Here is a tiny trained network, its code and every weight. The questions are about switching its units off for an input and a class, where a switched-off unit gives its printed mean instead of its output.

import numpy as np


def w(rows, s, z=0):
    codes = np.array(rows[::2]) - 128.0
    scale = np.full(codes.shape[1], s)
    scale[-1] = z or s
    return codes * scale


def norm(h):
    return h / np.sqrt((h * h).mean(-1, keepdims=True) + 1e-5)


def f(y):
    return y / 2 * (1 + np.tanh(0.7978845608 * (y + 0.044715 * y**3)))


def log_softmax(a):
    a = a - a.max(-1, keepdims=True)
    return a - np.log(np.exp(a).sum(-1, keepdims=True))


def net(x, mask):
    res = np.array(x, float).reshape(1, 2) / 4 @ E
    u = 0
    for l in range(3):
        y = f(norm(res) @ A[l][:, :-1].T + A[l][:, -1])
        res = res + np.where(mask[u : u + 5], y, B[l][:, -1]) @ B[l][:, :-1]
        u += 5
    return log_softmax(norm(res)[-1] @ U[:, :-1].T + U[:, -1])


A, B = {}, {}
E = w([
[251,48,160,207,136,62,58,126,85,130],'x0',
[111,91,62,44,106,191,4,178,127,190],'x1',
],0.013)
A[0] = w([
[74,140,140,219,120,158,106,121,151,102,88],'0.n1',
[181,169,74,136,168,120,149,92,116,151,132],'0.n2',
[164,99,148,141,117,139,65,138,80,123,113],'0.n3',
[155,183,81,115,56,134,125,141,149,134,1],'0.n4',
[64,105,8,83,57,247,59,157,141,177,141],'0.n5',
],0.011,0.0075)
B[0] = w([
[112,137,149,117,108,110,103,159,138,106,131],'0.n1',
[123,100,139,145,99,187,129,92,206,118,135],'0.n2',
[81,84,67,96,116,123,133,102,135,142,167],'0.n3',
[134,91,123,112,147,99,163,190,110,81,125],'0.n4',
[158,245,76,79,138,131,55,248,172,200,254],'0.n5',
],0.014,0.018)
A[1] = w([
[121,105,234,178,196,94,229,114,25,147,3],'1.n1',
[130,174,229,155,87,171,195,40,190,91,110],'1.n2',
[97,191,115,41,203,181,164,255,161,114,115],'1.n3',
[126,158,127,36,120,42,98,230,84,193,108],'1.n4',
[126,194,234,215,145,141,237,129,100,60,74],'1.n5',
],0.009,0.0068)
B[1] = w([
[124,132,133,97,201,196,98,157,129,183,171],'1.n1',
[121,176,193,132,170,87,163,76,92,14,219],'1.n2',
[111,59,68,197,193,187,150,73,57,178,250],'1.n3',
[94,193,151,10,163,105,109,153,71,160,239],'1.n4',
[81,147,247,51,49,92,137,170,181,83,231],'1.n5',
],0.013)
A[2] = w([
[141,43,111,195,99,82,121,136,132,131,19],'2.n1',
[173,157,163,59,64,147,54,221,152,200,18],'2.n2',
[194,202,113,63,37,100,67,247,179,183,73],'2.n3',
[168,25,128,188,93,106,67,99,143,124,126],'2.n4',
[177,119,109,195,124,117,103,84,104,208,2],'2.n5',
],0.014,0.0048)
B[2] = w([
[180,49,50,154,52,99,134,62,113,185,150],'2.n1',
[248,86,167,71,113,198,71,192,247,117,227],'2.n2',
[212,53,186,37,117,213,15,195,228,143,249],'2.n3',
[125,155,59,178,72,129,101,115,50,164,163],'2.n4',
[100,123,175,142,160,101,133,72,125,46,139],'2.n5',
],0.016,0.018)
U = w([
[51,197,236,143,144,38,208,36,143,9,237],'0',
[36,216,36,147,255,203,158,75,86,207,2],'1',
[227,38,39,222,40,32,73,34,48,174,169],'2',
[243,68,152,24,142,213,5,214,239,222,163],'3',
],0.014,0.005)

Each question gives the input, the list of numbers given to net, and the class t.
The units are the neurons (one row each of A and B). Each row of codes is followed by its name. A weight is (code - 128) times the scale printed after its matrix; where a second scale follows, it is the last column's (A, B and U).
mask holds one flag per neuron, layer by layer. A switched-off neuron (its flag False) gives its mean, the last column of its row in B, instead of its output. The means were averaged over made-up inputs and are rounded, as every weight is.
A unit's drop is (log p(t) with every unit on - log p(t) with that unit switched off) / (log p(t) with every unit on - log p(t) with every unit switched off).
The circuit of an input: a set's keep is (log p(t) with only the set's units on - log p(t) with every unit switched off) / (log p(t) with every unit on - log p(t) with every unit switched off). Starting from the 12 units with the biggest drops (on a tie, the unit counted first), units are removed one at a time, each time the one whose removal leaves the highest keep (on an exact tie, the one counted first), for as long as the keep stays at least 0.8.
circuit, biggest first: the units of the circuit, biggest drop first
k most important neurons: the k neurons with the biggest drops, biggest first
k most important neurons of layer l: the k neurons of layer l with the biggest drops, biggest first
drop of u: that unit's drop, to one decimal
input [-7,-1], class 1: circuit, biggest first => 1.n3, 2.n3
input [4,2], class 2: 2 most important neurons of layer 0 => 0.n5, 0.n3
input [-7,-3], class 0: circuit, biggest first => 0.n5, 2.n3
input [2,-1], class 2: 2 most important neurons of layer 1 => 1.n4, 1.n5
input [1,-1], class 0: 4 most important neurons => 0.n5, 0.n2, 2.n3, 2.n2
input [-1,-3], class 0: 2 most important neurons => 0.n5, 1.n2
input [0,0], class 0: 3 most important neurons of layer 1 => 1.n5, 1.n4, 1.n3
input [-6,-2], class 1: drop of 2.n3 => 0.2
input [-5,-4], class 0: drop of 0.n5 => 0.8
input [-7,-5], class 0: drop of 0.n5 => 0.8
input [7,0], class 2: drop of 0.n5 => 1.1
input [-8,-3], class 1: most important neuron of layer 1 => 1.n3
input [-5,-2], class 1: 2 most important neurons => 2.n3, 1.n3
